Here is a tiny trained network, its code and every weight. The questions are about switching its units off for an input and a target symbol, where a switched-off unit gives its printed mean instead of its output.

import numpy as np


def w(rows, s, z=0):
    codes = np.array(rows[::2]) - 128.0
    scale = np.full(codes.shape[1], s)
    scale[-1] = z or s
    return codes * scale


def norm(h):
    return h / np.sqrt((h * h).mean(-1, keepdims=True) + 1e-5)


def f(y):
    return y / 2 * (1 + np.tanh(0.7978845608 * (y + 0.044715 * y**3)))


def softmax(a):
    e = np.exp(a - a.max(-1, keepdims=True))
    return e / e.sum(-1, keepdims=True)


def log_softmax(a):
    a = a - a.max(-1, keepdims=True)
    return a - np.log(np.exp(a).sum(-1, keepdims=True))


def net(x, mask):
    ids = ['αβδεζλξπτφ'.index(c) for c in x.split()]
    T = len(ids)
    res = E[ids] + P[:T]
    u = 0
    for l in range(2):
        q, k, v = (norm(res) @ M[l].T for M in (Q, K, V))
        z = softmax(np.where(np.tri(T) > 0, q @ k.T / 4**0.5, -1e9)) @ v
        res = res + np.where(mask[u], z, O[l][:, -1]) @ O[l][:, :-1]
        u += 1
        y = f(norm(res) @ A[l][:, :-1].T + A[l][:, -1])
        res = res + np.where(mask[u : u + 4], y, B[l][:, -1]) @ B[l][:, :-1]
        u += 4
    return log_softmax(norm(res)[-1] @ U[:, :-1].T + U[:, -1])


Q, K, V, O, A, B = {}, {}, {}, {}, {}, {}
E = w([
[87,159,209,152,94],'α',
[187,126,195,19,199],'β',
[106,148,114,188,238],'δ',
[132,171,43,29,163],'ε',
[91,245,113,122,105],'ζ',
[156,20,78,57,176],'λ',
[145,131,87,246,99],'ξ',
[120,12,195,137,137],'π',
[157,133,131,198,131],'τ',
[132,96,135,4,76],'φ',
],0.015)
P = w([
[212,151,143,159,141],'0',
[133,137,132,150,133],'1',
[106,128,163,94,162],'2',
[131,136,126,143,123],'3',
[93,125,144,113,146],'4',
[132,134,129,147,127],'5',
[74,121,140,119,149],'6',
[133,133,127,146,127],'7',
[52,119,125,130,145],'8',
[132,136,126,147,124],'9',
[5,104,105,121,139],'10',
[132,136,127,147,124],'11',
],0.028)
Q[0] = w([
[122,190,137,114,96],'L0H0',
[1,113,90,84,172],'L0H0',
[25,106,178,113,122],'L0H0',
[131,119,121,85,69],'L0H0',
],0.052)
K[0] = w([
[115,165,133,122,109],'L0H0',
[254,170,147,132,160],'L0H0',
[218,143,176,137,109],'L0H0',
[125,122,141,96,79],'L0H0',
],0.047)
V[0] = w([
[139,141,133,110,11],'L0H0',
[141,75,207,109,17],'L0H0',
[156,210,52,39,89],'L0H0',
[69,255,198,157,132],'L0H0',
],0.036)
O[0] = w([
[112,178,109,88,39,23],'L0H0',
[149,112,152,79,5,8],'L0H0',
[133,176,125,14,135,74],'L0H0',
[110,192,190,182,131,170],'L0H0',
],0.033,0.013)
A[0] = w([
[63,205,219,128,104,79],'L0N0',
[104,190,119,106,142,123],'L0N1',
[118,98,255,141,19,107],'L0N2',
[161,139,124,45,51,3],'L0N3',
],0.051,0.0062)
B[0] = w([
[139,238,74,157,128,220],'L0N0',
[120,115,129,99,174,183],'L0N1',
[81,70,228,167,143,252],'L0N2',
[151,157,101,2,35,183],'L0N3',
],0.06,0.021)
Q[1] = w([
[143,193,109,85,195],'L1H0',
[253,113,128,103,132],'L1H0',
[197,142,162,156,84],'L1H0',
[186,215,161,171,100],'L1H0',
],0.057)
K[1] = w([
[91,179,87,89,186],'L1H0',
[86,122,98,50,90],'L1H0',
[69,118,160,97,66],'L1H0',
[2,164,173,117,104],'L1H0',
],0.051)
V[1] = w([
[254,133,166,96,175],'L1H0',
[183,224,147,164,125],'L1H0',
[173,133,9,163,95],'L1H0',
[115,189,81,85,144],'L1H0',
],0.05)
O[1] = w([
[248,149,146,121,102,187],'L1H0',
[140,232,97,139,95,167],'L1H0',
[123,123,3,82,120,8],'L1H0',
[144,174,109,42,179,11],'L1H0',
],0.043,0.011)
A[1] = w([
[129,3,130,88,120,156],'L1N0',
[54,128,64,89,39,3],'L1N1',
[132,134,212,45,186,68],'L1N2',
[100,119,180,10,18,97],'L1N3',
],0.058,0.0043)
B[1] = w([
[166,130,55,62,138,235],'L1N0',
[8,113,120,183,161,212],'L1N1',
[86,125,149,33,126,249],'L1N2',
[126,143,97,92,1,222],'L1N3',
],0.066,0.02)
U = w([
[76,195,241,130,68,47],'α',
[220,133,179,108,79,141],'β',
[153,121,132,160,237,47],'δ',
[64,119,182,48,176,171],'ε',
[137,218,90,127,115,168],'ζ',
[169,77,54,104,124,225],'λ',
[5,112,67,114,136,56],'ξ',
[109,12,187,108,83,98],'π',
[193,133,81,176,29,127],'τ',
[108,126,122,92,7,251],'φ',
],0.012,0.0034)

Each question gives the input, a string of symbols that net reads in full, and the target symbol t.
The units are the heads (4 rows each of Q, K, V and O) and the neurons (one row each of A and B). Each row of codes is followed by its name. A weight is (code - 128) times the scale printed after its matrix; where a second scale follows, it is the last column's (O, A, B and U).
mask holds one flag per unit, layer by layer, with each layer's heads first. A switched-off unit (its flag False) gives its mean, the last column of its rows in O or B, instead of its output. The means were averaged over made-up inputs and are rounded, as every weight is.
A unit's drop is (log p(t) with every unit on - log p(t) with that unit switched off) / (log p(t) with every unit on - log p(t) with every unit switched off).
The circuit of an input: a set's keep is (log p(t) with only the set's units on - log p(t) with every unit switched off) / (log p(t) with every unit on - log p(t) with every unit switched off). Starting from all 10 units, units are removed one at a time, each time the one whose removal leaves the highest keep (on an exact tie, the one counted first), for as long as the keep stays at least 0.8.
circuit, biggest first: the units of the circuit, biggest drop first
unit that matters most: the unit with the biggest drop
top k neurons: the k neurons with the biggest drops, biggest first
k most important neurons of layer l: the k neurons of layer l with the biggest drops, biggest first
input ξ α β ε α ξ λ, target ξ: top 3 neurons -> (L0N2; L0N1; L1N1)
input ξ π φ δ ξ, target ξ: most important neuron of layer 1 -> (L1N1)
input α δ π, target α: circuit, biggest first -> (L0N2; L0H0; L0N0)
input ε δ π α φ ξ ξ τ δ α ξ, target ε: 3 most important neurons of layer 0 -> (L0N0; L0N3; L0N1)
input β ε β ξ δ β λ, target β: circuit, biggest first -> (L1H0; L0N2; L0N0; L0N3)
input β π λ ξ λ δ ζ α π, target β: 3 most important neurons of layer 0 -> (L0N2; L0N0; L0N3)
input α ξ ε, target α: circuit, biggest first -> (L0N2; L0H0; L0N0)
input ζ α ξ τ α δ ξ δ δ, target ζ: circuit, biggest first -> (L0N0; L0H0)
input π ξ ξ δ ξ ζ λ δ φ, target π: circuit, biggest first -> (L0H0; L0N2)
input φ δ τ φ ζ λ ξ ε π, target φ: top 2 neurons -> (L1N3; L0N3)
input τ ξ π ξ α, target τ: circuit, biggest first -> (L0N2; L1N1; L1N2)
input ζ ξ δ α ζ ξ, target ζ: circuit, biggest first -> (L0H0; L0N0)
input π ξ λ, target π: circuit, biggest first -> (L0H0; L0N2)
input δ λ π π δ α ζ, target δ: circuit, biggest first -> (L0H0)
input ξ δ ζ ε ζ β π ξ α, target ξ: top 4 neurons -> (L0N0; L0N2; L0N1; L1N1)
input ξ τ δ δ ζ ξ ζ, target ξ: top 4 neurons -> (L0N0; L0N2; L0N1; L1N1)
input β ζ φ φ λ ζ λ, target β: circuit, biggest first -> (L1H0; L0N0; L0N2)
input ξ α ε λ π, target ξ: 3 most important neurons of layer 0 -> (L0N2; L0N1; L0N0)
input ξ τ ξ ξ τ δ α β ζ, target ξ: top 3 neurons -> (L0N2; L0N1; L1N1)
input φ φ ξ α ε, target φ: unit that matters most -> L0H0
input ξ ε ξ ζ ζ ξ φ β, target φ: top 2 neurons -> (L0N3; L1N3)
